[-5.56 -5.76 -5.19 -5.17  5.74  4.86 -5.74 -3.02 -5.23  4.99  1.58 -4.94
 -0.97 -5.37] -> Q_934
[ 8.43  5.23  9.12  9.01 -8.68  4.92  8.63  6.96  8.57 -4.94 -5.67  1.58
 -0.11  8.89] -> Q_806
[ 4.91  4.59  5.17  5.24 -6.10 -6.00  4.92  4.16  4.99  5.05 -0.51  4.98
 -1.00 -0.99] -> Q_515
after: [5.24]  [-6.10]
after: [4.98]  [-1.00]
after: [-1.00]  [-0.99]
which: [ 4.99  1.58 -4.94]  Q_934
after: [4.91]  [4.59]

[ 0.66 -0.94 -0.06  4.10  2.85 -2.95 -0.31  0.21  1.95  3.52] -> Q_943
[ 0.66  5.80 -0.06  4.10  1.90 -2.95 -0.31  0.21  1.95  3.52] -> Q_254
[ 2.29 -2.76 -6.68 -8.03 -3.09  3.98  1.52 -2.32  7.64 -6.40] -> Q_640
[-2.96 -0.75 -3.25 -3.57  3.35  1.70 -0.57 -4.87  1.67 -3.20] -> Q_225
[-0.71  0.76  2.73  5.26 -2.95 -4.22  2.84  4.16 -4.64  1.65] -> Q_177
[ 2.76  3.08  4.54  5.26 -2.96 -3.10  5.56  0.33 -3.87 -2.50] -> Q_59
[-0.71  0.76  2.73 -8.03  2.58 -4.22  2.84  4.16 -4.64  1.65] -> Q_438
after: [3.08]  [4.54]
after: [-3.10]  [5.56]
which: [-2.95 -4.22  2.84  4.16 -4.64]  Q_177
which: [-8.03 -3.09]  Q_640
which: [-0.71  0.76  2.73  5.26 -2.95 -4.22  2.84  4.16 -4.64  1.65]  Q_177

[-8.72  3.85  4.76 -3.51] -> Q_49
[ 4.76 -0.11 -8.72  0.51] -> Q_984
[ 4.26  2.23 -8.88 -1.94] -> Q_167
[ 4.38  2.65 -9.10 -0.12] -> Q_969
[ 2.29  2.90 -3.52  5.67] -> Q_566
[ 4.26  2.23 -8.88 -0.49] -> Q_547
[ 4.38  2.65  7.24 -0.81] -> Q_542
[ 4.68  5.55 -5.46  2.22] -> Q_197
after: [2.29]  [2.90]
which: [ 4.76 -0.11 -8.72]  Q_984
after: [-3.52]  [5.67]

[-7.70 -0.55 -8.97 -1.94]  Q_805
[-2.14  5.12 -7.78 -3.19]  Q_938
[-2.14  5.12  6.42 -7.79]  Q_130
which: [-2.14  5.12 -7.78 -3.19]  Q_938
after: [-7.78]  [-3.19]
which: [-2.14  5.12  6.42 -7.79]  Q_130

[-4.64  1.29 -3.31 -3.74 -3.23 -7.29  0.35  3.10 -5.22  0.72  0.98 -1.19
  0.22] = Q_830
[-3.31  0.26 -2.32 -4.96 -2.71 -7.49  0.10  2.71 -3.83  0.30  0.74  0.74
  1.97] = Q_543
[-4.95 -2.71 -2.57 -5.51 -3.48 -6.59  1.04  3.48 -3.50  1.42 -0.14 -0.95
  1.98] = Q_462
which: [-4.95 -2.71]  Q_462
which: [-4.96 -2.71]  Q_543

[ 5.18 -2.84 -1.78 -0.19  3.51  3.84 -4.78 -1.52  7.75  6.78  0.46 -4.40
 -1.60  6.41  1.44  4.29  2.57  4.45  8.14  2.93  1.12  1.70  5.47  3.62
  1.12 -2.27  3.35 -0.90 -4.70  2.10 -2.95 -0.77  6.08 -5.54 -1.75  3.66
  0.24 -2.35 -6.78 -5.31  2.41  6.60 -1.05 -1.01] -> Q_600
[ 0.55  1.58  1.47  2.03 -3.54  0.36  1.33 -0.87 -2.72 -2.13 -1.97 -2.76
 -4.12 -1.51  0.71 -1.33 -4.21 -3.00 -3.44 -1.96 -6.07  2.32  0.53 -2.47
 -1.07  3.42  4.32 -1.35  1.17 -3.41  3.40  2.31 -3.30  6.28  0.27 -0.41
 -1.68 -2.00  2.76  4.66  1.26 -3.96  0.01 -2.04] -> Q_318
[-1.81  0.86  0.55 -0.23 -0.93 -1.33  1.54  0.47 -2.13 -1.90 -0.11  1.70
  0.96 -2.04 -0.52 -1.36 -0.59 -1.20 -2.18 -0.66 -0.03 -0.60 -1.63 -0.89
 -0.28  0.51 -1.68  0.56  1.40 -0.38  0.70  0.09 -1.86  1.38  0.62 -0.97
  0.18  0.96  1.87  1.43 -1.14 -1.64  0.57  0.42] -> Q_290
[ 2.04 -2.87 -2.03 -1.91  4.81  1.27 -3.58 -0.07  6.08  5.06  2.17  0.15
  3.13  4.61  0.46  2.95  5.09  4.68  6.90  3.15  6.11 -1.21  1.94  3.59
  1.64 -4.09 -2.32  0.77 -3.31  4.01 -4.58 -2.35  6.04 -8.19 -1.17  2.13
  1.53  0.86 -5.74 -6.68 -0.03  6.75 -0.41  1.39] -> Q_648
[-1.18  0.86  0.51  0.26 -1.34 -0.85  1.11  0.25 -1.84 -1.81 -0.33  0.73
  0.00 -1.55 -0.09 -1.09 -0.95 -1.39 -2.35 -0.81 -0.87 -0.17 -1.22 -1.03
 -0.29  0.78 -0.40  0.05  1.26 -0.82  1.08  0.38 -1.82  1.97  0.40 -0.85
 -0.22  0.17  1.78  1.70 -0.53 -1.85  0.18 -0.02] -> Q_327
[-1.86  1.38  0.62 -0.98 -1.28 -3.65  3.45  1.74 -5.51 -5.20  0.80  5.72
  4.04 -4.95 -1.80 -3.17  0.07 -2.39 -5.71 -1.62  2.41 -2.88 -5.41 -2.14
 -0.35  0.02 -5.80  1.34  3.59 -0.04  0.55 -0.57 -3.83 -1.76 -1.18 -3.02
  0.79  7.76  4.52  2.40 -3.01 -3.56  1.01  2.16] -> Q_209
[-0.72 -2.19 -2.03 -2.59  4.96 -0.25 -2.09  1.00  3.91  2.68  2.75  3.47
  5.45  2.27 -0.59  2.04  5.68  3.96  4.76  2.73  8.18 -2.91 -0.69  3.16
  1.74 -4.50 -5.59  1.61 -1.75  4.28 -4.76 -3.10  4.61 -8.37 -0.65  0.79
  2.35  2.46 -4.29 -6.21 -1.46  5.34  0.00  2.66] -> Q_146
[ 7.07 -2.11 -1.00  1.57  1.22  4.88 -4.32 -2.75  6.72  6.56 -1.41 -7.95
 -5.81  6.32  2.46  3.99 -0.45  2.78  6.81  1.72 -3.92  4.24  7.27  2.31
  0.47  0.61  8.48 -2.16 -4.67 -0.50 -0.40  1.07  4.46 -1.18 -1.76  4.00
 -1.33 -4.78 -5.48 -2.36  4.07  4.51 -1.17 -3.16] -> Q_463
[ 0.89  0.25  0.31  0.49 -0.67  0.43  0.07 -0.48  0.04  0.05 -0.54 -1.38
 -1.38  0.07  0.40  0.17 -0.93 -0.23 -0.12 -0.34 -1.67  0.85  0.48 -0.36
 -0.11  0.75  1.61 -0.30 -0.06 -0.63  0.76  0.46 -0.39  1.41 -0.06  0.18
 -0.54 -0.74  0.35  0.86  0.64 -0.46 -0.06 -0.71] -> Q_689
[-3.07  2.23  1.57  0.73 -3.30 -2.09  3.26  0.54 -5.41 -4.82 -0.81  1.85
 -0.50 -4.39 -0.81 -3.05 -2.95 -3.66 -6.04 -2.27 -2.77 -0.08 -2.98 -3.06
 -1.15  2.45 -0.59  0.18  3.18 -2.40  2.90  1.17 -4.90  5.52  1.34 -2.01
 -0.79  0.59  5.02  4.62 -1.14 -5.33  0.55 -0.19] -> Q_968
[ 3.35 -1.49 -0.71  0.34  1.50  2.35 -2.59 -1.14  4.07  3.80 -0.16 -3.26
 -1.84  3.42  1.11  2.29  0.72  1.98  4.24  1.22 -0.53  1.56  3.46  1.74
  0.46 -0.49  3.04 -0.68 -2.79  0.50 -1.11  0.02  3.22 -1.98 -1.03  2.10
 -0.17 -1.84 -3.40 -2.23  1.76  3.04 -0.63 -1.01] -> Q_353
after: [7.75]  [6.78]
which: [ 3.84 -4.78]  Q_600
which: [-1.18 -1.76]  Q_463
which: [-0.22  0.17]  Q_327
which: [-1.86  1.38  0.62 -0.97]  Q_290

[1.14 1.02 5.75 2.66 1.41 2.04 2.81 3.25 2.49 0.56 1.33 2.44 1.11 5.02
 0.92 1.71 2.05 1.83 0.90 1.04] = Q_699
[2.16 2.38 3.10 2.29 0.34 2.35 4.02 3.65 3.33 0.56 0.47 2.28 2.87 1.14
 1.16 1.08 0.62 2.19 1.59 0.76] = Q_852
[0.65 0.54 2.10 1.69 5.27 1.68 1.99 4.81 5.15 0.90 0.11 3.98 1.87 8.10
 3.81 1.20 2.40 1.53 1.87 3.05] = Q_552
[2.14 4.80 3.57 1.47 1.38 2.10 3.34 2.23 1.02 4.07 2.72 2.95 3.34 1.04
 2.31 2.45 2.17 1.46 2.16 2.20] = Q_289
[2.94 6.72 2.36 2.27 1.98 3.12 5.23 4.15 3.33 4.90 7.61 9.66 5.54 0.64
 4.91 0.74 0.56 1.77 7.79 2.08] = Q_738
which: [1.71 2.05]  Q_699
after: [1.99]  [4.81]
after: [2.95]  [3.34]

[ 0.06 -4.61 -0.96 -3.82] : Q_441
[-2.08  2.04  2.36 -4.25] : Q_344
[ 2.89 -5.52 -4.24  5.12] : Q_448
[-1.64  2.89 -5.53 -4.24] : Q_184
[-2.08  2.04  2.24 -1.30] : Q_280
[-1.19 -2.20  2.40  6.31] : Q_845
[-0.86 -0.28 -2.74  0.71] : Q_46
[ 2.76 -1.02  1.08 -1.59] : Q_503
[-4.51  2.31  1.20  0.28] : Q_317
which: [-2.08  2.04  2.36 -4.25]  Q_344
after: [2.36]  [-4.25]
which: [ 2.89 -5.53 -4.24]  Q_184
which: [2.31 1.20 0.28]  Q_317

